Rows, each with the group of its hidden value
[-125 -142  251   94 -167   59  -65  219  -86  306  328  613  -25   54
  349  103 -141  -73  291  -25  111   47  252 -129  -52  271  -90  159
  -66  -22  318  269  187  268  574   57  -80 -108 -303   82 -291  -69
  230  311  -75  245    9  111   50  295  268   76 -213  307 -195    1]  <96>
[  84 -400 -491 -174 -143  299  451   26  -67  289  101  -87 -293 -532
  -83   97  -67 -152 -353  -95  -41   32 -181  177 -484  -29   42  131
  -72 -213 -310 -172   97 -106 -240 -211   47  206 -344   41   88   85
    1  225  -65    6  223  -24 -189  116   49  201  111 -119  106 -241]  <112>
[  97 -296 -179 -143  101  216  405 -103 -251 -142  161    5 -161 -159
   -5  202  -11   39 -316  -49   27 -112 -309   26 -298  -84  -43  170
 -177 -180 -331 -377   18  -55 -160  -31   25  -57  -78 -121  214   41
 -308  434  -96  168  179   70 -373 -124  -19   -4  132   -5  143 -174]  <112>
[ -90 -400   11   53  -10  -57  278   94   47  220   -1 -140   -1 -266
  -21  -34  -53 -135   -4  -64 -169  280  476  257   14   37   89  104
 -175   -3  -17 -170  138  -74   53   68 -126  178 -272  -72  135 -113
   72  -64  198   80   90 -145  -72   74  -37 -167  -18  247   43   -4]  <99>
[-161 -107  106  243  218   -4  231  115  316  195  216   83  218  -52
  104   -5   87 -383  519  333 -252 -106  471  248   16  205 -307  -91
   54  263  549 -126  -76  -21  198  295  -19  204  -50  184  132 -114
 -205 -116   97  275 -406 -159  202  -38   53 -146 -474  141 -250   88]  <108>
[  24  -86   12  257  206  243    1 -245 -213 -139  382  -69  212 -105
 -135 -196   91   14   85 -114  222 -369 -555 -101 -463 -227 -354  -84
    9  536  123 -432 -220 -228 -566  112   18 -119   66   29  145 -452
   70  479  209 -317   97   41  124  -89  148  -40 -119 -145   12 -154]  <96>
[  29 -272  142  278   20 -203  139  367   39  254 -196 -433  493 -300
   40 -216  304   55 -133  -54 -276  213  -21  -56  239   21  -35   48
 -142   33  262  -45 -116 -509 -396 -324  247 -242   36 -264  105 -523
  -99    4  364 -305 -231 -155   60 -362  -95 -216 -177  -44  143   10]  <100>
[  99   71  198  221  -21  -97 -155  384  140  115   53  188  460   46
  159 -374  -57 -172  114   77  -97  118  276  -99  230  195  -98  161
  254   77  233  379  121 -243   43   32   44 -244 -437   14 -323 -240
  109   57    1 -185   20  -85  -80  -48  323  -26 -377 -182 -107   81]  <100>
[-279 -120 -127  111 -316  -66  -46  107  -28  187  -20  187  -94   72
  262  134   81  -52 -125 -183  -73  161  200   92  157  140  -60  160
 -113 -354   83 -114  -19  111  181 -212   23 -141   -7 -161    3  -67
   95   50   63  163  106  -99  109  -43  106 -129  -39  152   76 -165]  <91>
[-259 -121  -40  111 -280  149  -90  106 -117  -37  -99  -73   50 -144
  133  -76  -46 -136 -197  -25 -123  124  286   69  297  150   48   89
  283 -218 -144  -10  253 -243  102   61 -132 -213 -190 -200 -110 -138
  137   79  -53 -135  112 -153 -161  142   53  -12   33   42   14   25]  <91>
[ -83  189   22  160 -180  107 -189  135   50   41  -32 -180  361   75
  247 -179  148  -65   46  133 -140  -34  -78  -70  379  228 -155   73
  178   55   76 -123 -124 -377 -148  -35   87 -324  235 -222 -222 -389
   67   53  -78 -447 -170 -133  199 -195   51  -48 -118 -270  -10  -50]  <105>
[ -15  -88  241  291  229  -71  128  221   96   73   12  -25   96   82
   52 -236   21   73  162   -2 -243 -290  -15   94 -129 -142 -299 -168
 -189   53  -19 -129 -225  -36  180  132   82  270  -42  204  214 -295
 -191  201    2  139 -275 -175    7   -3  122 -203 -573  -26   62 -289]  <112>
[ -45 -160 -254  319  214  325  272    2 -133 -117 -310  -70   -5 -417
   13 -222   43 -263 -336  -25  -13  -36 -157  149  -98 -109   25    9
  262   61    0  -21  185 -282 -237  -39  -65  -68  -74 -246   84  205
 -379   69  117  -83  247  203 -195 -160    1  -71  121   72  113  415]  <96>
[ -59 -103  -24 -210   59 -128  221   55   91   -4 -162  -49 -113 -109
  163  217 -305  189 -181  103  -26  397   40  177  136  -75  295   72
   22 -386   43   26  181  225  453 -228  -64 -236 -161  -81 -144  201
 -198  -84   56   57  228   18  -97  -63 -245  -62  133  199  116  -87]  <100>
[ -75   91  -96 -588 -527   71  143  -96 -216 -135 -110  104   53  338
  392 -368   35 -395   38   72 -195  -91 -226 -442 -269  337  -77  173
 -133  255 -388 -140  -99   85   10  213  -17  174 -299  254 -175 -139
  356  -40 -370 -159  -87 -160  -62   71  256   62 -112 -274   42 -321]  <105>
[ 103 -403 -299 -298  178 -295  415   76  139  171  -15 -296  -67 -122
 -217  222  -47  -90    6  -33 -265  416  236  384  -65  -47  216  -97
 -134 -249  140 -339 -195 -164 -270 -226  197   89 -298  111  282 -191
 -198 -187  459  339   11 -136 -193 -277 -101 -243 -196  -60  179 -428]  <112>
[-223  111 -443   -7 -138   17  452 -249  -87  111 -465  -75 -292   92
  190 -117  -64 -189  -93  131  -46  -53 -235  284 -434 -159   81 -158
  -67  153   55 -384  -13  584  321    5   58  139 -164  246 -163  287
 -106 -194   61  166  267   33   56   40   43  -16   -7  190  -75 -141]  <99>
[-156 -220  116   53 -104 -148  300   27  -13  -26   63  139   97 -211
   75    4  -40  144  -98  -97  100  242  223 -155 -178 -154  -14   84
   55  -73 -189 -123  207  247  317  156 -274   42 -289  -60  -94  -39
   60  -84   65  125  167  -20   -2  120 -114  -42   92  246   30  106]  <108>
[-121 -334  -54  269    0  -10  -58  273  200  219  192  216  164 -185
   77 -101   41 -136  140   84 -258   16  478  291  149  243 -273  112
   60  -43  138  -40 -143 -444  -36  153  -56  122 -291 -123  114  -68
   17  -68   51   70 -176   38  196    3   41 -186 -323  -69  -43   94]  <112>
[  64 -165 -360   67 -183  191  185   16 -135  299  -95 -107  -81 -273
   48 -258   79 -113 -292 -190   -8 -138 -365  -27 -460 -102  -46  144
 -112  151 -109 -156 -102  160 -202 -156   83   66 -127   67   -8  -10
  -15  170   38 -131  234  -86   95  -82  213  138    8 -107  141 -142]  <96>
[ 317  -62  132 -159  122  -81  -47   93  110  337  140  -29   74  130
   72   72 -250  -20  119  -79    4   19 -290  -26 -117   54  -61  187
 -150  -43  365  261 -131  426  -20 -451   66 -329 -124  300   60 -278
 -105  464   59 -127  176 -175 -156 -179  324  144 -267   15  -63 -333]  <92>
[  67 -283  -18 -364 -193  271  -77   57 -242    3   27  248  -96 -273
  179   89 -377 -273 -141  -91  -42  144   72 -235  147   71  438  152
   25 -289 -315  -39  181   27  316  -54 -203   48 -141 -114 -197 -239
  197  183 -163 -122   84  -57  -64  313 -130   43  136  -30  162 -195]  <108>
[ 351 -162 -167 -441  164  138   90 -213 -112  -18  -80 -320   79 -228
 -110   11 -358 -193 -241  -36   14  101 -425   -9 -160 -158  130   61
   25 -193  -55   89 -105  161 -323 -661  -38 -258  -86  112   22 -278
   17  335   38 -470  292 -130 -388  -48  -11  207   30 -169  -36 -326]  <91>
[ 195   78    7 -107  224  410   43  -53  -16   54  146   99  -46   -3
  209 -203 -391 -262  150  113   69 -272 -363  107 -218  -70 -171   -5
 -145  268   64   43   24  236  212 -216  -56   10  156  106  -98  -41
   57  433 -173 -267  118   11   24  154  172   82 -176  -32 -200 -159]  <92>
[ 242 -119  249 -151  268 -407   87  316  286  190   65  113  106  156
  -57  288 -352  111  386  -69  -72  338   96  -39   59  -20  196  -86
  193 -386  294  329  -10  140  103 -170  -37 -145 -380  321  101 -443
 -196   99  214  245  -32   26 -289  -72  134 -130 -314    2   -3 -240]  <112>
[ -10  132 -109 -159 -391  127   -9   29   30   46 -197  101  123   58
  366 -104  -11 -290  -40   41 -182 -161 -335 -407  -18  239 -113  203
   76  -86 -281 -148 -162   99   12  -35 -161   66   67   66  -12 -332
   95   56 -323 -420 -142 -126  197   36   31   29   37 -267   -9  -90]  <113>
[ 126  -92    9  -40  239  363  209   20  -76    2  104   -8 -137 -127
  -28  152 -136 -185  -11 -268   95   75 -319  -23  -39   17  112   65
  133   32 -105  -78  330 -392 -310  -69  -53   10  174 -151  129 -371
 -154  463    9 -270  235  172 -238  -97   32  -95  183  -49  204   68]  <108>
[ 155  113 -201   16   38  119  271   63   38  -15 -289 -131 -167  -59
  131    5 -143   12 -436 -116   37  191 -119  117   76 -134  161  181
   -4 -441 -357  -14  150  249  130 -323  -54 -167   57 -167  -74  193
 -315  130  -94  -10  436  -96 -329 -196  110   15  176   14  178  -72]  <105>
[ -23 -114  223  278  -12 -174  -34  300   26   75 -184  266  224  -95
  182   58  -81   -6  -18  -22 -197  166  445 -189  344  108   75  129
  205 -392  -91  -43   18   21  540  116 -235   25 -156  -94  -83 -372
 -104  -25   54  -16 -132  -57    0  135 -179 -202  -93  104  -41  165]  <113>
[ -70 -171  118  369  144 -274  102  440  284  457 -352 -127   99    2
  101   14  -17   38   93  -26 -438  119  316  345  240  122 -251  -81
   91 -382  302  278  -44 -124  303 -320   84   35  -94  108  192 -317
 -217   32  130  -15 -219  -75  -98  -29   -2 -187 -457  146 -150   36]  <112>
[-414   12   49  191 -108  107  -60  -38  235  -32  229   97  167   40
  118 -154  200 -413  402   42  -99 -126  235    1   -3  242 -417  -78
  345  423  359 -151  -24 -124 -129  392 -214  104   13  120  197 -207
   33 -129  101   17 -206 -180  362  -85  180 -115 -311   20  -56  154]  <92>
[ 168   70  -71 -137 -143 -144  130  308  269  108  117  -55  292  -15
  227 -158  -10  -21   -6  182 -166  -19 -231 -216 -131   51 -144  179
 -101 -129   64   47 -219   66  -53 -176  163 -151 -187  160   12  -98
  -76    9  -86  -26 -190 -309  124 -214  200   16 -250 -338   28 -371]  <91>
[ -66  203   20 -370 -237   21  -38   72  305  104  400  -47  147  387
  127   26    7 -404  532  112  -96  160  193  -13  206  426  -63   12
  227  300  265 -119   59 -137 -213  250   55 -125  -72  226 -132 -409
  171  -34  -26   16 -113 -327  100 -215  375    7 -340 -291    3 -367]  <112>
[ -67   21 -201   61   45  387  218  129  232  274 -179   83 -356 -235
  190 -121 -265 -283   60 -191  -74 -176 -393   46 -385  -64 -171  -90
  195  133  -89   53  200  167  269  -73 -244  453  209  207  230  -44
 -100  131  -98 -251   71   44  324  186   29  -12    2   15   41  129]  <99>
[ 169   -2   32 -432  -74  280  133  103  -85 -289  179   98  115  -83
  274 -107 -145 -138 -123  161  -47 -159 -287 -418  -86  101 -245   65
  126  -27 -372  -94  -68  178  308  -58 -188 -142   58   46  -11  -59
 -129  256 -209  -17 -167 -190 -114   -7   10  165 -150 -212  -74 -169]  <96>
[  95 -116 -243  -90  101   13  316 -222  176 -105   76 -241  234 -203
   26 -141   18   48 -316  157   29  -92 -450  131 -382 -152 -554  178
  -59   68  -15 -110 -240  165 -394 -433  -79 -271  -56  -25  224  224
 -182  103  -48 -310  226  -57  -21 -334  -14  139  -23 -103 -131   -3]  <113>
[-172   56   -4   -2  -47 -215  346   51  140  219 -207 -104   29   54
   46  -29  227 -116   40 -231  -38  299  -10  -49 -121  -52  -75 -208
   93   27  222  -34   31  209   43 -276  113   99   11  189 -107 -314
  -54 -170  291   56   41 -142   42 -235   46  -35 -311   89  131 -145]  <108>
[  38 -196   59    5  212   92  109  -59  -43   38   46  131   54 -195
  -31 -250  -71  -54   18 -188   35  -48 -246 -107 -362 -144 -120  -40
   60  355  -13  -85  -61  -74  -38   56 -115  269 -120  113   -5 -228
   -3  100  113 -281  108  133  187  -18  -89  -50 -169  -58  176   51]  <112>
[-216 -133  -36   79  -14  -28  -55  -92   38   55  352  332  -61  202
   55  299  -42  -93  354   35  -48 -119  257  128  -69  203  -87  177
  110  -73  203 -245  -93   35   49  432 -124   49 -201  113  146 -134
  -89  144  -78  278  -32   53   50   20  134 -141  -64   37  -39  -64]  <100>
[ -42   96  199 -252    0 -221  133   95  281  279   -1  247   18  240
  387   45 -201 -218  447  178  -84  330   97   19   33  222  199   48
 -358  -33  542  262  -36  230  332 -201  149   74 -187  255 -249  -32
  168 -172  -20   46 -103  -38  208  -12  109 -131 -276  148   39 -314]  <105>
[   2  218   52 -223 -284 -152   41  249  157  202  -17  172   26  270
  295 -141  -42   28  212   36  -48  125 -121 -227  -39  162  101    7
    4   37  -14   47 -105  260  282   68   78    7 -254  257 -363 -152
   72 -104  -73   72  -61  -84  168  -80  242   33 -309 -205  129 -350]  <100>
[ 149 -232  109 -103    6   45  -52  208  -68  225  132  104  -78  -30
  157  185 -375 -158  -32 -115  -46  246  235   52  193  105  297  262
 -150 -292  225  147  275  199  358 -209    6 -293 -171   10   -6 -160
   22  386   76  125  239 -253 -227   87  195  -35   -7  241   36 -263]  <105>
[  16   79  200   72   86  -29 -147  103  305  112  278  373  224  262
  177  -16 -165 -330  533   40 -192 -233  232 -122   -9  202 -399   99
  139    8  137   30 -177   89  221  216 -226  297   21  291  160 -483
   81  134 -222 -103 -295 -161  219  146  168 -140 -394 -162 -228  -71]  <112>
[ -97    2 -141  186   32  105  186 -123  -43   33  -78 -127  312 -157
   82 -172  177 -219  139  160  -68 -246 -367 -134 -252  -71  -74  -33
  106  393  251 -320 -151 -140 -324  165   74   25  114   -3  -25 -291
 -122  -36   26 -283 -181   59  291 -157  -77  -74    1 -150  -12  110]  <113>
[ 161  -81   91  407  159  209  235  124 -137  196  235  162  262 -252
   14 -181   74 -221  206   44   53 -233 -141 -180 -373   23 -162   33
  -63  377  157 -232   -5 -271 -168  195   71  153 -213   96  -77 -506
  109  409  138 -218 -110   67    8  187  164  -59 -162  -66 -201   25]  <92>
[  82  195 -169 -139  -58  276  150  -60  205   91   13  -23 -176   38
  112  129 -355 -389  238  -16  133  157  -53  109   25   74  139    0
  207  -36  -78  -71  236  247  -64  -85 -299  -40   65   54  -12 -178
   86  126  -23 -132  302  -35 -102  115  250   11  180   11 -150  -46]  <92>
[ -76 -140 -387  362 -253 -122  179   46  -53  639 -362  308 -164 -269
  141  -52   26   52 -116 -102  135  131 -134   35 -493   -6  342  254
   96   29  333  164   15  500  129   51   14   -7 -619  158 -400  330
 -123 -171   99   81  446  370  226   -6  197  170  210  214   88  300]  <96>
[ 270 -295 -445 -267   68  479   72  265  -49  219  284  -89 -174 -373
  -16  -82 -191 -250 -311  -42 -219  -84 -231  217 -184  220 -162  197
  119   75  -86 -166   58 -512  -85 -215  189  -13 -110   19  126  -76
  -79  458   65 -270   99 -142  -20  -68   48  103 -126 -409   71 -258]  <92>
[ 218 -219 -240 -296  161  114   73 -104 -125   63  132    3 -161  -34
   -3  163 -325  -25 -252  -95    6    6  -93  189 -181 -115   19  238
  -60 -318  -31   28  -23  390  187 -366    6 -214  -50   63   42  127
 -202  372  -82   98  356 -116 -309  -91   96  148   11    4    7 -280]  <105>
[-180   91  290  253 -111  -24 -125  227  136  -67  -45  203  216  169
  300  -99  -35 -151  158  -19 -155   28  276 -105  416  132  -68   70
   41 -213  -89   14   93 -209  180  149 -142   21   52 -173  -17 -353
   88   34 -179  -93 -149 -118   67   71   86 -279 -174    0   54   -5]  <112>
[ 360    6  132   67  271 -163  329  315  201  102  -77    9  266 -133
    7  -38 -244   93  -41  -44 -183   69  -61 -174 -183 -150 -245   38
   56 -459 -364   94  -33 -158  204 -314  -67  281 -146  162   57 -586
   41  233  -98 -408 -132  -68 -251  225 -142 -117 -175 -267 -205 -148]  <112>
[  41  -44 -161  210  326   18  420 -282   53  -84  -78  121  226 -137
  -17  -36   70 -328  149  138    7 -203 -245  -85 -493 -106 -203   74
  149  294  225 -286 -141   88 -287  204 -152  208  -87  142  206  -91
 -331  -31   50 -130   21  211   57 -151  -84 -131   75    6 -140  359]  <108>
[ 212   44   62 -164  -74  318 -133  -97 -113 -247  369  -58  194  -49
   15   11 -113 -130 -238  -18  185  131 -152 -213  201  272   16  404
  280   77 -179 -141  219 -334 -394   75 -150 -559 -197 -166 -136 -260
   47  501  -74 -499  424 -184 -317 -187  205  156  197 -232  108  -71]  <96>
[   0  -78   38    6  183   34 -170  -13  166    1  448  360 -120  134
   98  397 -248  -63  108  -54   72  129  261  196  225  139   76  341
  -19 -286  287 -137   32  128  202   64 -104 -213   -6  -70  124   25
 -229  275   29  213  249 -103   60 -178   91 -168   11   97  151 -159]  <92>
[-286    5  -91   46 -420  -91  239   88   21   -9 -346   27  341 -219
  387 -179  181 -182   75  317 -180   76  103 -374   10  148   23   -1
  215   19  -48 -167  -92   99  240  246 -207   27 -115  -85 -223  -56
   52 -513  -67  -45 -360    2  325   82 -198  -47  107   22 -132  279]  <105>
[ 136 -352   -7  149  266  549 -190  301  -38  191  290  369 -219 -451
   94  308 -341 -271  -43 -133   34  119  136  181  340  291   90  142
  282 -272  234  191  294 -448  162 -227 -154 -228   59 -284   96 -117
 -177  557  139  -69  139  188  -79  107    1  -15   21  128   36  206]  <105>
[-178  379 -479 -495 -214   26  328 -325   30  -57 -298 -184 -149  464
  282   99  -86 -583  245  258 -164   37 -279   94 -105  102  230 -168
   51  205  277 -568  -40  419  110   21  195   -5  208  302 -134 -106
  -53 -274   28   82    9 -218  155 -186   41 -122   -4 -117  -55 -430]  <113>
[  16  -48 -293  243  -10 -125  677   36 -115  293 -234   45  -92 -183
   10   89  117  118 -271 -132  119  211   15   79 -456 -230  -11   13
  -10 -185 -141 -252  162  412  301 -177   60  101 -230   24 -270   14
 -135   12  185  210  332  142 -228   32  -19   42  110  209 -146   75]  <113>
[ -73   15 -395  164  -20  117  247   39  -46  249 -175   25  -91 -109
  154   70  241 -112 -278  -88  -69  -12 -207  137  -57  -55   97  105
  -85 -173  116 -274  -71    5   -8 -236  328   18  245 -183 -181   50
 -346   10   -2   62   94   28  169 -351  -44  -46   -2 -110  266 -100]  <112>
[-131  -46 -140 -460  -15  -63  141 -332  -84  -69  -62 -145  174  236
  124  -12   30 -296  336  182 -187 -149 -308  -44 -181  -20   35 -123
 -140  193  209 -247 -365  100 -275  -55  143  101  173  148   -6 -286
    4 -151 -135  -63 -286   16  118 -188  -88  -77 -166 -196   27 -320]  <108>
[  10  -54 -213  164 -178 -431  430   46  -78  417 -495  -25  188  -56
  171 -106  199  116 -216  -66  -16  367  -97  -88 -275  -67  168  172
 -152   66  231 -189  -78  399  142 -233  161 -107 -312   15 -353  -66
  -53 -285  336  -95  273  151  139 -235  -97  -75  130  183   -9  140]  <99>
[  82  130 -297 -621  113  407  172 -387  -35 -199 -277 -369 -136    7
   45   81 -470 -653   55  145 -159   32 -209  107   16   80  115 -100
  409   -4 -130 -142  166  164   54 -256 -276   32  274  192   55 -279
    3  104 -139 -526  141 -172 -293  137 -162  101  177 -129 -236  -83]  <91>
[ -16 -228  -73 -233  -89   50   74   85 -153  153  -64  -13 -259  -17
   44  240 -171  -18 -126  -92 -116  260  177  127  150  215  343  155
  113 -266  -68  -72  172   41  258   32  -29 -142 -289   30  -84  -71
 -163  189   58  135  222  -38 -319  -23   19   25   43  102  170 -154]  <92>
[ -40  359   73 -280 -221  120  -63  201   23 -261  -69  128  209  363
  490 -189  -57 -274  138  200 -168   76   23 -328  430  332   41   88
  201   91 -146 -178   76 -123  393  248  -34 -178  224 -128 -301 -191
   -9 -111 -188 -106 -196 -158  152 -153   38 -170  -78 -259   51  -66]  <105>
[ 146 -157   63  180 -324   35  123  377 -164  204   25  -90  377 -272
   86 -163  240 -179  -94 -111 -185   38  -51 -524  -26  241  109  258
   -5  -57 -199 -144   34 -593 -418  143  131   -9 -313  -53  -17 -741
  209  259   25 -327 -222 -224 -123   55  181  -64   25 -296  114 -143]  <105>
[-146  -84   79  -65 -276 -260  -41  393  204  -15  -27   29  154  -20
  284   -6  -90  136 -153   50 -151  448  228  -38  409  139  305  265
  -28 -418   39  147  178 -263   97  -16   67 -341 -361 -234  -96   66
    3 -191    2   85   54 -167   45 -185   38 -224   36  -44  331 -176]  <92>
[ -26 -211   11 -234  -49 -496  132  328  142  -22 -224  227  274  -77
  237  174 -205  -10  -73  189 -306  384  403 -199  228  -14  361  167
  128 -695  181  240   -1  249  582 -121   10 -140 -408   35 -103   44
 -260 -391   -2  390 -209 -135  -65  -70 -241 -171  -92   21   75  -82]  <113>
[  76  117  -43  350  204  223   70   97  124  -60  197  -14  232 -219
  108 -153 -111  -53 -168   70   61 -193 -197   -4 -100 -221  -91  276
   60    7   92  -52  202  -90    8   45   43 -151  121 -156  -24   11
 -211  283 -163 -259  161 -188  123 -114   77  -58  106 -144   63   37]  <92>
[  38 -126 -100 -162  -19  -10  148 -106  -84   79  190 -189  305  -62
   -9  -94   18 -263  180  171 -241 -191 -252 -141 -386   81  -74  121
 -135  214  197 -303 -209 -373 -384   95  243  155 -229  277   80 -568
  241  186  -46 -428 -270 -215   65   69  -20  -74 -116 -348  -64 -407]  <92>
[  29  330 -204   -8   86  213  433 -316  198  203 -132 -157  -14   -4
   99  -78  -49 -368  295   45   81  -55 -397   11 -402 -114   -4  -73
  -59  384    1 -392  -11  183 -166   -4  -64  449  333  174 -161 -347
  119  -73  -97 -544   89   26  324   32  -62  -42  153 -125  -70  -42]  <108>
[  66 -100   87 -399 -192  126   35   33 -114 -133  228  -25  106  -51
  111  215 -233 -135  -10  174   -2  166   85 -210  206  221  267  198
  208 -216 -108  -14  233   43   94   89 -128 -407 -295    1 -175 -196
    1  263 -156   15   60 -210 -385   56   85  169   77  -54  -23 -222]  <100>
[ -17   31   85  150  183  224  383  -17 -160   -5  -82   21   14 -232
   91 -142    0 -151   28 -155  142   47 -328 -247 -334 -189  139  -97
    1  289   20 -158  275 -140   35   74   12  220  105  -13 -143 -315
   14  159  127 -250   85  114   53   78  -79 -122  124   92  147   93]  <105>
